Here is a tiny trained network, its code and every weight. The questions are about switching its units off for an input and a class, where a switched-off unit gives its printed mean instead of its output.

import numpy as np


def w(rows, s, z=0):
    codes = np.array(rows[::2]) - 128.0
    scale = np.full(codes.shape[1], s)
    scale[-1] = z or s
    return codes * scale


def norm(h):
    return h / np.sqrt((h * h).mean(-1, keepdims=True) + 1e-5)


def f(y):
    return y / 2 * (1 + np.tanh(0.7978845608 * (y + 0.044715 * y**3)))


def log_softmax(a):
    a = a - a.max(-1, keepdims=True)
    return a - np.log(np.exp(a).sum(-1, keepdims=True))


def net(x, mask):
    res = np.array(x, float).reshape(1, 4) / 4 @ E
    u = 0
    for l in range(3):
        y = f(norm(res) @ A[l][:, :-1].T + A[l][:, -1])
        res = res + np.where(mask[u : u + 6], y, B[l][:, -1]) @ B[l][:, :-1]
        u += 6
    return log_softmax(norm(res)[-1] @ U[:, :-1].T + U[:, -1])


A, B = {}, {}
E = w([
[193,143,63,140,99,56,96,36],'x0',
[40,141,173,7,127,140,144,77],'x1',
[95,71,107,163,177,62,110,150],'x2',
[145,206,254,184,195,136,127,65],'x3',
],0.0072)
A[0] = w([
[91,109,74,23,125,157,161,109,104],'L0N0',
[154,82,138,104,87,109,130,193,100],'L0N1',
[164,103,72,121,83,73,152,77,39],'L0N2',
[121,141,47,87,70,2,88,87,8],'L0N3',
[82,143,110,146,13,213,164,144,5],'L0N4',
[217,140,130,247,137,153,100,150,18],'L0N5',
],0.0083,0.0022)
B[0] = w([
[168,189,143,145,119,131,139,104,236],'L0N0',
[150,89,80,135,70,134,117,114,167],'L0N1',
[114,155,65,199,166,179,2,97,203],'L0N2',
[159,59,75,67,149,173,98,77,254],'L0N3',
[128,132,92,86,35,124,145,154,184],'L0N4',
[176,146,176,48,172,38,121,142,250],'L0N5',
],0.0098,0.0053)
A[1] = w([
[39,178,170,54,138,126,125,125,109],'L1N0',
[90,49,146,199,130,51,65,157,163],'L1N1',
[121,103,45,133,143,122,122,31,6],'L1N2',
[101,196,185,92,120,233,150,46,208],'L1N3',
[160,2,97,111,142,125,81,158,193],'L1N4',
[237,178,151,205,151,126,83,142,7],'L1N5',
],0.0076,0.0015)
B[1] = w([
[137,95,150,176,177,217,150,93,194],'L1N0',
[102,132,168,174,56,96,104,99,172],'L1N1',
[165,90,140,120,178,248,56,99,233],'L1N2',
[85,82,108,182,150,117,191,171,255],'L1N3',
[130,113,89,185,165,111,132,74,245],'L1N4',
[225,114,162,84,134,138,185,141,201],'L1N5',
],0.011,0.005)
A[2] = w([
[164,174,27,209,184,97,136,155,135],'L2N0',
[139,190,113,117,190,161,196,98,4],'L2N1',
[157,111,106,91,161,133,46,105,72],'L2N2',
[139,159,207,195,155,108,92,100,145],'L2N3',
[140,157,104,171,43,110,75,96,110],'L2N4',
[2,175,214,92,177,201,185,105,99],'L2N5',
],0.0073,0.0021)
B[2] = w([
[1,113,217,121,183,80,55,199,184],'L2N0',
[114,73,115,171,157,164,55,188,151],'L2N1',
[75,120,196,85,155,169,100,164,235],'L2N2',
[41,200,73,41,94,103,94,140,190],'L2N3',
[144,54,159,111,133,109,220,101,155],'L2N4',
[126,126,201,182,66,215,170,110,252],'L2N5',
],0.0098,0.0042)
U = w([
[149,38,53,86,197,213,4,52,152],'0',
[93,187,97,149,162,146,113,164,2],'1',
[90,109,188,223,118,248,254,131,156],'2',
[47,42,88,224,108,28,119,165,107],'3',
[25,222,169,110,108,99,119,112,76],'4',
[147,121,31,55,47,173,207,162,165],'5',
[209,186,189,83,220,43,140,165,209],'6',
],0.012,0.006)

Each question gives the input, the list of numbers given to net, and the class t.
The units are the neurons (one row each of A and B). Each row of codes is followed by its name. A weight is (code - 128) times the scale printed after its matrix; where a second scale follows, it is the last column's (A, B and U).
mask holds one flag per neuron, layer by layer. A switched-off neuron (its flag False) gives its mean, the last column of its row in B, instead of its output. The means were averaged over made-up inputs and are rounded, as every weight is.
A unit's drop is (log p(t) with every unit on - log p(t) with that unit switched off) / (log p(t) with every unit on - log p(t) with every unit switched off).
The circuit of an input: a set's keep is (log p(t) with only the set's units on - log p(t) with every unit switched off) / (log p(t) with every unit on - log p(t) with every unit switched off). Starting from the 12 units with the biggest drops (on a tie, the unit counted first), units are removed one at a time, each time the one whose removal leaves the highest keep (on an exact tie, the one counted first), for as long as the keep stays at least 0.8.
circuit, biggest first: the units of the circuit, biggest drop first
unit that matters most: the unit with the biggest drop
top k neurons: the k neurons with the biggest drops, biggest first
top k neurons in layer l: the k neurons of layer l with the biggest drops, biggest first
drop when u is switched off: that unit's drop, to one decimal
input [-4,-5,8,2], class 6: circuit, biggest first	[L0N5]
input [-4,-1,3,3], class 4: circuit, biggest first	[L2N3, L1N2]
input [-6,7,6,-8], class 2: circuit, biggest first	[L1N0, L0N3, L0N0]
input [-4,3,4,-7], class 5: circuit, biggest first	[L0N2, L1N2]
input [-7,-2,4,3], class 4: top 2 neurons in layer 0	[L0N0, L0N4]
input [1,3,8,6], class 4: circuit, biggest first	[L2N3, L0N3]
input [-1,-8,-5,-6], class 3: circuit, biggest first	[L2N0, L1N2]
input [-5,4,-3,-6], class 5: top 2 neurons	[L0N4, L0N1]
input [-5,-3,-1,8], class 6: top 3 neurons	[L0N5, L1N5, L2N3]
input [-2,2,-7,-2], class 5: top 2 neurons	[L0N4, L1N2]
input [-5,0,-4,-2], class 5: top 2 neurons in layer 0	[L0N4, L0N1]
input [-1,-6,6,-3], class 3: drop when L1N1 is switched off	0.1
input [1,1,-7,-1], class 5: drop when L1N2 is switched off	0.1
input [3,3,-2,2], class 2: unit that matters most	L1N3
input [-1,7,7,-3], class 2: drop when L2N5 is switched off	0.3
input [-8,-7,5,6], class 6: drop when L0N1 is switched off	0.0
